Below is a small trained network, with its code and all its weights. Each question gives an input and a target symbol and asks what happens when units are switched off, that is, made to give their printed mean instead of their output.

import numpy as np


def w(rows, s, z=0):
    codes = np.array(rows[::2]) - 128.0
    scale = np.full(codes.shape[1], s)
    scale[-1] = z or s
    return codes * scale


def f(y):
    return np.maximum(y, 0)


def softmax(a):
    e = np.exp(a - a.max(-1, keepdims=True))
    return e / e.sum(-1, keepdims=True)


def log_softmax(a):
    a = a - a.max(-1, keepdims=True)
    return a - np.log(np.exp(a).sum(-1, keepdims=True))


def net(x, mask):
    ids = ['αεηλμστφψ'.index(c) for c in x.split()]
    T = len(ids)
    res = E[ids] + P[:T]
    u = 0
    for l in range(3):
        q, k, v = (res @ M[l].T for M in (Q, K, V))
        z = softmax(np.where(np.tri(T) > 0, q @ k.T / 3**0.5, -1e9)) @ v
        res = res + np.where(mask[u], z, O[l][:, -1]) @ O[l][:, :-1]
        u += 1
        y = f(res @ A[l][:, :-1].T + A[l][:, -1])
        res = res + np.where(mask[u : u + 16], y, B[l][:, -1]) @ B[l][:, :-1]
        u += 16
    return log_softmax(res[-1] @ U[:, :-1].T + U[:, -1])


Q, K, V, O, A, B = {}, {}, {}, {}, {}, {}
E = w([
[44,143,175,65],'α',
[172,220,59,150],'ε',
[101,63,62,124],'η',
[99,191,254,193],'λ',
[232,108,120,180],'μ',
[195,145,226,184],'σ',
[216,90,200,49],'τ',
[53,140,60,171],'φ',
[104,73,123,72],'ψ',
],0.0047)
P = w([
[166,66,190,248],'0',
[149,132,152,173],'1',
[136,150,133,137],'2',
[134,184,128,84],'3',
[122,210,108,52],'4',
[163,199,107,64],'5',
],0.0016)
Q[0] = w([
[45,64,23,172],'L0H0',
[106,154,150,152],'L0H0',
[220,247,255,220],'L0H0',
],0.019)
K[0] = w([
[120,42,194,255],'L0H0',
[125,106,102,97],'L0H0',
[30,201,7,39],'L0H0',
],0.019)
V[0] = w([
[117,154,98,132],'L0H0',
[207,254,82,84],'L0H0',
[213,253,6,32],'L0H0',
],0.005)
O[0] = w([
[124,120,150,138,130],'L0H0',
[71,13,159,245,253],'L0H0',
[119,2,187,229,175],'L0H0',
],0.0051,0.00062)
A[0] = w([
[3,107,81,48,248],'L0N0',
[117,112,134,132,101],'L0N1',
[119,183,102,114,101],'L0N2',
[200,238,118,176,113],'L0N3',
[102,72,91,156,88],'L0N4',
[45,188,195,102,47],'L0N5',
[129,117,123,128,89],'L0N6',
[46,194,153,114,113],'L0N7',
[177,88,163,46,17],'L0N8',
[130,129,127,128,116],'L0N9',
[133,127,129,129,102],'L0N10',
[129,127,129,127,125],'L0N11',
[95,198,17,189,171],'L0N12',
[225,133,132,101,121],'L0N13',
[129,128,128,127,105],'L0N14',
[200,95,97,119,66],'L0N15',
],0.0068,0.0012)
B[0] = w([
[22,115,44,7,210],'L0N0',
[118,125,122,123,131],'L0N1',
[99,118,111,165,144],'L0N2',
[174,249,142,99,249],'L0N3',
[151,136,91,118,140],'L0N4',
[107,150,232,132,162],'L0N5',
[142,124,127,130,128],'L0N6',
[82,191,165,129,165],'L0N7',
[211,88,183,144,146],'L0N8',
[128,128,128,127,128],'L0N9',
[129,128,126,123,128],'L0N10',
[129,127,129,128,128],'L0N11',
[120,140,57,237,208],'L0N12',
[188,121,118,80,191],'L0N13',
[129,129,129,132,128],'L0N14',
[176,130,103,130,141],'L0N15',
],0.013,0.0015)
Q[1] = w([
[233,119,99,6],'L1H0',
[191,141,46,118],'L1H0',
[98,130,7,243],'L1H0',
],0.018)
K[1] = w([
[108,107,6,65],'L1H0',
[157,67,79,139],'L1H0',
[173,84,167,226],'L1H0',
],0.023)
V[1] = w([
[81,83,163,132],'L1H0',
[144,184,78,126],'L1H0',
[254,158,79,114],'L1H0',
],0.0066)
O[1] = w([
[122,178,203,113,39],'L1H0',
[109,109,51,111,246],'L1H0',
[215,25,2,194,169],'L1H0',
],0.0041,0.0011)
A[1] = w([
[69,117,27,151,70],'L1N0',
[88,71,163,169,9],'L1N1',
[59,71,218,58,124],'L1N2',
[67,39,46,80,193],'L1N3',
[173,2,237,122,155],'L1N4',
[89,236,208,136,57],'L1N5',
[56,133,68,159,72],'L1N6',
[187,40,150,89,16],'L1N7',
[159,99,123,226,239],'L1N8',
[79,165,38,151,89],'L1N9',
[65,126,63,168,92],'L1N10',
[115,26,174,160,3],'L1N11',
[165,44,72,157,78],'L1N12',
[168,80,173,83,24],'L1N13',
[94,181,102,220,70],'L1N14',
[56,70,194,108,117],'L1N15',
],0.0062,0.0015)
B[1] = w([
[102,39,156,163,215],'L1N0',
[96,120,85,105,137],'L1N1',
[105,170,35,159,206],'L1N2',
[145,122,160,16,221],'L1N3',
[96,185,177,213,194],'L1N4',
[70,140,247,153,249],'L1N5',
[117,105,179,113,189],'L1N6',
[86,92,110,175,149],'L1N7',
[194,175,107,157,251],'L1N8',
[96,79,183,149,217],'L1N9',
[122,96,177,118,194],'L1N10',
[94,114,90,75,144],'L1N11',
[117,91,64,169,184],'L1N12',
[79,110,149,155,141],'L1N13',
[65,135,162,171,199],'L1N14',
[122,138,49,160,175],'L1N15',
],0.016,0.0026)
Q[2] = w([
[172,112,118,158],'L2H0',
[141,252,113,164],'L2H0',
[92,70,13,117],'L2H0',
],0.012)
K[2] = w([
[97,92,77,183],'L2H0',
[6,128,17,101],'L2H0',
[248,176,150,254],'L2H0',
],0.0088)
V[2] = w([
[193,11,93,86],'L2H0',
[133,157,63,124],'L2H0',
[108,43,255,142],'L2H0',
],0.0046)
O[2] = w([
[242,59,239,104,4],'L2H0',
[144,171,130,139,87],'L2H0',
[107,3,156,110,220],'L2H0',
],0.0047,0.0032)
A[2] = w([
[190,63,154,114,105],'L2N0',
[150,128,125,91,173],'L2N1',
[231,90,27,186,141],'L2N2',
[204,203,164,143,168],'L2N3',
[150,120,123,255,175],'L2N4',
[138,97,82,48,124],'L2N5',
[105,116,109,144,126],'L2N6',
[113,84,45,50,127],'L2N7',
[166,118,54,102,76],'L2N8',
[222,168,189,120,173],'L2N9',
[154,193,119,138,135],'L2N10',
[233,133,62,107,146],'L2N11',
[173,126,129,68,201],'L2N12',
[192,116,38,109,2],'L2N13',
[118,154,134,118,119],'L2N14',
[163,122,48,93,97],'L2N15',
],0.0068,0.0037)
B[2] = w([
[60,123,153,96,154],'L2N0',
[161,104,139,108,147],'L2N1',
[16,36,73,103,196],'L2N2',
[163,207,98,96,190],'L2N3',
[204,136,110,234,255],'L2N4',
[213,146,159,144,160],'L2N5',
[149,108,125,129,153],'L2N6',
[218,160,174,145,169],'L2N7',
[88,184,177,155,139],'L2N8',
[218,148,123,69,181],'L2N9',
[93,170,93,119,167],'L2N10',
[79,130,76,6,157],'L2N11',
[184,75,139,86,160],'L2N12',
[27,198,198,162,136],'L2N13',
[99,133,134,135,148],'L2N14',
[106,201,175,147,143],'L2N15',
],0.015,0.0074)
U = w([
[35,92,199,126,68],'α',
[94,31,188,91,182],'ε',
[37,157,89,99,3],'η',
[159,141,97,228,184],'λ',
[136,121,1,56,121],'μ',
[200,105,206,88,133],'σ',
[217,229,111,90,250],'τ',
[53,232,194,140,91],'φ',
[151,74,81,194,39],'ψ',
],0.0027,0.002)

Each question gives the input, a string of symbols that net reads in full, and the target symbol t.
The units are the heads (3 rows each of Q, K, V and O) and the neurons (one row each of A and B). Each row of codes is followed by its name. A weight is (code - 128) times the scale printed after its matrix; where a second scale follows, it is the last column's (O, A, B and U).
mask holds one flag per unit, layer by layer, with each layer's heads first. A switched-off unit (its flag False) gives its mean, the last column of its rows in O or B, instead of its output. The means were averaged over made-up inputs and are rounded, as every weight is.
A unit's drop is (log p(t) with every unit on - log p(t) with that unit switched off) / (log p(t) with every unit on - log p(t) with every unit switched off).
most important unit: the unit with the biggest drop
top k neurons: the k neurons with the biggest drops, biggest first
top k neurons in layer l: the k neurons of layer l with the biggest drops, biggest first
drop of u: that unit's drop, to one decimal
input τ ε ε η, target σ: top 4 neurons : L1N3, L2N7, L0N0, L2N5
input α φ μ ε, target ψ: top 3 neurons : L0N12, L0N0, L2N4
input λ σ φ, target α: most important unit : L0N12
input λ σ σ μ σ, target μ: top 4 neurons : L1N5, L2N11, L2N2, L0N3
input σ σ σ, target μ: top 3 neurons : L1N5, L2N11, L2N2
input ε τ η σ σ, target σ: top 2 neurons in layer 0 : L0N0, L0N3
input η μ ε φ, target ε: top 2 neurons : L0N0, L1N3
input ε ε ε τ, target λ: top 2 neurons in layer 0 : L0N0, L0N8
input σ μ η, target ε: top 2 neurons in layer 1 : L1N0, L1N9
input λ ε σ α, target φ: top 4 neurons : L0N12, L0N5, L0N0, L1N2
input σ λ τ, target λ: top 4 neurons : L1N4, L0N8, L2N4, L0N0
input τ σ ε α σ, target φ: top 2 neurons : L0N12, L0N0
input σ η α σ λ, target φ: top 2 neurons in layer 1 : L1N2, L1N5
input α τ μ λ, target φ: most important unit : L1N5
input η σ ψ ψ ψ η, target σ: top 3 neurons : L1N3, L0N0, L2N7
input σ φ σ ψ, target σ: top 3 neurons : L1N3, L2N7, L0N0
input η τ η σ ψ, target σ: top 2 neurons : L1N3, L2N7
input σ σ μ, target μ: top 2 neurons : L2N2, L2N11
input ε ψ λ σ σ, target τ: top 3 neurons : L0N0, L2N9, L2N3
input σ σ α σ λ σ, target φ: top 2 neurons in layer 0 : L0N0, L0N5
input σ η α ψ η α, target φ: top 2 neurons in layer 0 : L0N5, L0N7
input ε λ φ η, target ε: top neuron in layer 2 : L2N4
input ε σ η σ φ, target ε: drop of L1N9 : 0.1
input λ σ σ μ, target μ: drop of L1H0 : 0.2
input λ φ μ φ ε ε, target ψ: drop of L0N0 : 0.2
